Below is a small trained network, with its code and all its weights. Each question gives an input and a class and asks what happens when units are switched off, that is, made to give their printed mean instead of their output.

import numpy as np


def w(rows, s, z=0):
    codes = np.array(rows[::2]) - 128.0
    scale = np.full(codes.shape[1], s)
    scale[-1] = z or s
    return codes * scale


def norm(h):
    return h / np.sqrt((h * h).mean(-1, keepdims=True) + 1e-5)


def f(y):
    return y / 2 * (1 + np.tanh(0.7978845608 * (y + 0.044715 * y**3)))


def log_softmax(a):
    a = a - a.max(-1, keepdims=True)
    return a - np.log(np.exp(a).sum(-1, keepdims=True))


def net(x, mask):
    res = np.array(x, float).reshape(1, 7) / 4 @ E
    u = 0
    for l in range(3):
        y = f(norm(res) @ A[l][:, :-1].T + A[l][:, -1])
        res = res + np.where(mask[u : u + 6], y, B[l][:, -1]) @ B[l][:, :-1]
        u += 6
    return log_softmax(norm(res)[-1] @ U[:, :-1].T + U[:, -1])


A, B = {}, {}
E = w([
[129,127,127,129],'x0',
[149,2,109,57],'x1',
[71,100,161,109],'x2',
[127,131,128,126],'x3',
[212,122,179,127],'x4',
[129,130,128,126],'x5',
[128,128,127,130],'x6',
],0.0099)
A[0] = w([
[103,139,108,174,122],'L0N0',
[136,110,4,123,67],'L0N1',
[186,155,108,152,195],'L0N2',
[159,65,65,62,188],'L0N3',
[82,143,67,153,1],'L0N4',
[124,122,174,118,106],'L0N5',
],0.011,0.0067)
B[0] = w([
[137,113,88,1,154],'L0N0',
[142,6,71,220,160],'L0N1',
[151,117,86,134,207],'L0N2',
[82,87,76,154,253],'L0N3',
[222,129,165,35,131],'L0N4',
[147,98,160,175,127],'L0N5',
],0.0088,0.006)
A[1] = w([
[167,170,233,113,78],'L1N0',
[178,146,83,149,76],'L1N1',
[211,100,228,156,254],'L1N2',
[219,162,76,81,101],'L1N3',
[229,2,62,77,146],'L1N4',
[192,201,219,140,136],'L1N5',
],0.0082,0.0056)
B[1] = w([
[122,71,118,182,138],'L1N0',
[152,92,68,153,132],'L1N1',
[83,145,184,165,202],'L1N2',
[181,148,127,229,150],'L1N3',
[192,156,176,108,254],'L1N4',
[69,4,147,194,180],'L1N5',
],0.011,0.0063)
A[2] = w([
[76,112,184,96,192],'L2N0',
[62,193,161,131,2],'L2N1',
[118,112,211,86,145],'L2N2',
[66,231,4,130,157],'L2N3',
[200,99,230,118,248],'L2N4',
[87,165,101,161,39],'L2N5',
],0.011,0.0047)
B[2] = w([
[54,174,201,78,212],'L2N0',
[135,177,159,94,146],'L2N1',
[98,177,179,33,172],'L2N2',
[241,129,123,53,250],'L2N3',
[147,255,39,105,255],'L2N4',
[147,136,98,79,134],'L2N5',
],0.0089,0.0055)
U = w([
[228,157,67,109,252],'0',
[103,191,163,44,171],'1',
[160,1,70,151,78],'2',
[39,39,143,69,3],'3',
[147,169,97,246,47],'4',
[41,132,196,181,108],'5',
],0.022,0.0024)

Each question gives the input, the list of numbers given to net, and the class t.
The units are the neurons (one row each of A and B). Each row of codes is followed by its name. A weight is (code - 128) times the scale printed after its matrix; where a second scale follows, it is the last column's (A, B and U).
mask holds one flag per neuron, layer by layer. A switched-off neuron (its flag False) gives its mean, the last column of its row in B, instead of its output. The means were averaged over made-up inputs and are rounded, as every weight is.
A unit's drop is (log p(t) with every unit on - log p(t) with that unit switched off) / (log p(t) with every unit on - log p(t) with every unit switched off).
The circuit of an input: a set's keep is (log p(t) with only the set's units on - log p(t) with every unit switched off) / (log p(t) with every unit on - log p(t) with every unit switched off). Starting from the 12 units with the biggest drops (on a tie, the unit counted first), units are removed one at a time, each time the one whose removal leaves the highest keep (on an exact tie, the one counted first), for as long as the keep stays at least 0.8.
circuit, biggest first: the units of the circuit, biggest drop first
most important unit: the unit with the biggest drop
k most important neurons: the k neurons with the biggest drops, biggest first
top k neurons in layer l: the k neurons of layer l with the biggest drops, biggest first
drop when u is switched off: that unit's drop, to one decimal
input [-8,3,-2,-8,-6,-7,5], class 2: circuit, biggest first => (L0N1)
input [-7,1,-4,-5,0,7,0], class 2: circuit, biggest first => (L0N3 L2N4)
input [-3,-6,-1,0,-3,2,6], class 0: 2 most important neurons => (L2N3 L1N2)
input [-2,-3,1,3,1,-5,-5], class 5: top 2 neurons in layer 0 => (L0N3 L0N1)
input [4,-5,1,-5,7,-4,7], class 5: top 3 neurons in layer 1 => (L1N5 L1N2 L1N4)
input [3,-5,1,8,4,4,-5], class 5: top 3 neurons in layer 1 => (L1N5 L1N2 L1N4)
input [1,-6,3,-1,1,4,-3], class 5: circuit, biggest first => (L1N4 L2N4)
input [-1,0,-2,3,2,-7,-2], class 4: 2 most important neurons => (L1N3 L2N3)
input [2,1,-6,-3,0,-6,8], class 2: 3 most important neurons => (L0N1 L0N3 L0N4)
input [-6,-4,0,-3,-4,2,-5], class 0: 2 most important neurons => (L2N3 L1N2)
input [6,-1,-3,8,1,-8,4], class 4: top 2 neurons in layer 0 => (L0N3 L0N1)
input [-7,6,4,5,1,-6,1], class 1: top 2 neurons in layer 1 => (L1N4 L1N5)
input [-7,6,5,-4,2,2,-4], class 1: 2 most important neurons => (L1N4 L2N4)
input [-7,1,-1,3,0,-6,3], class 2: circuit, biggest first => (L0N3)
input [4,0,7,7,-4,8,2], class 1: 3 most important neurons => (L1N5 L0N1 L0N3)
input [-3,-8,-8,7,-1,-8,0], class 0: top 2 neurons in layer 2 => (L2N3 L2N5)
input [1,0,-2,-7,3,1,-1], class 4: top 2 neurons in layer 1 => (L1N3 L1N2)
input [-7,8,1,-3,6,-7,-8], class 1: top 2 neurons in layer 0 => (L0N1 L0N2)
input [-8,-7,1,2,-8,-7,8], class 1: 2 most important neurons => (L0N1 L1N3)
input [-6,-1,2,-6,5,-1,7], class 5: most important unit => L1N2
input [5,-5,-3,-2,-2,7,1], class 0: drop when L2N3 is switched off => 0.2
input [1,-8,7,2,-5,-8,-5], class 1: drop when L2N3 is switched off => 0.1
input [-6,-7,-3,-1,-2,-3,-8], class 0: drop when L2N3 is switched off => 0.4
input [-3,0,-3,1,6,7,-2], class 4: top 3 neurons in layer 1 => (L1N2 L1N3 L1N5)
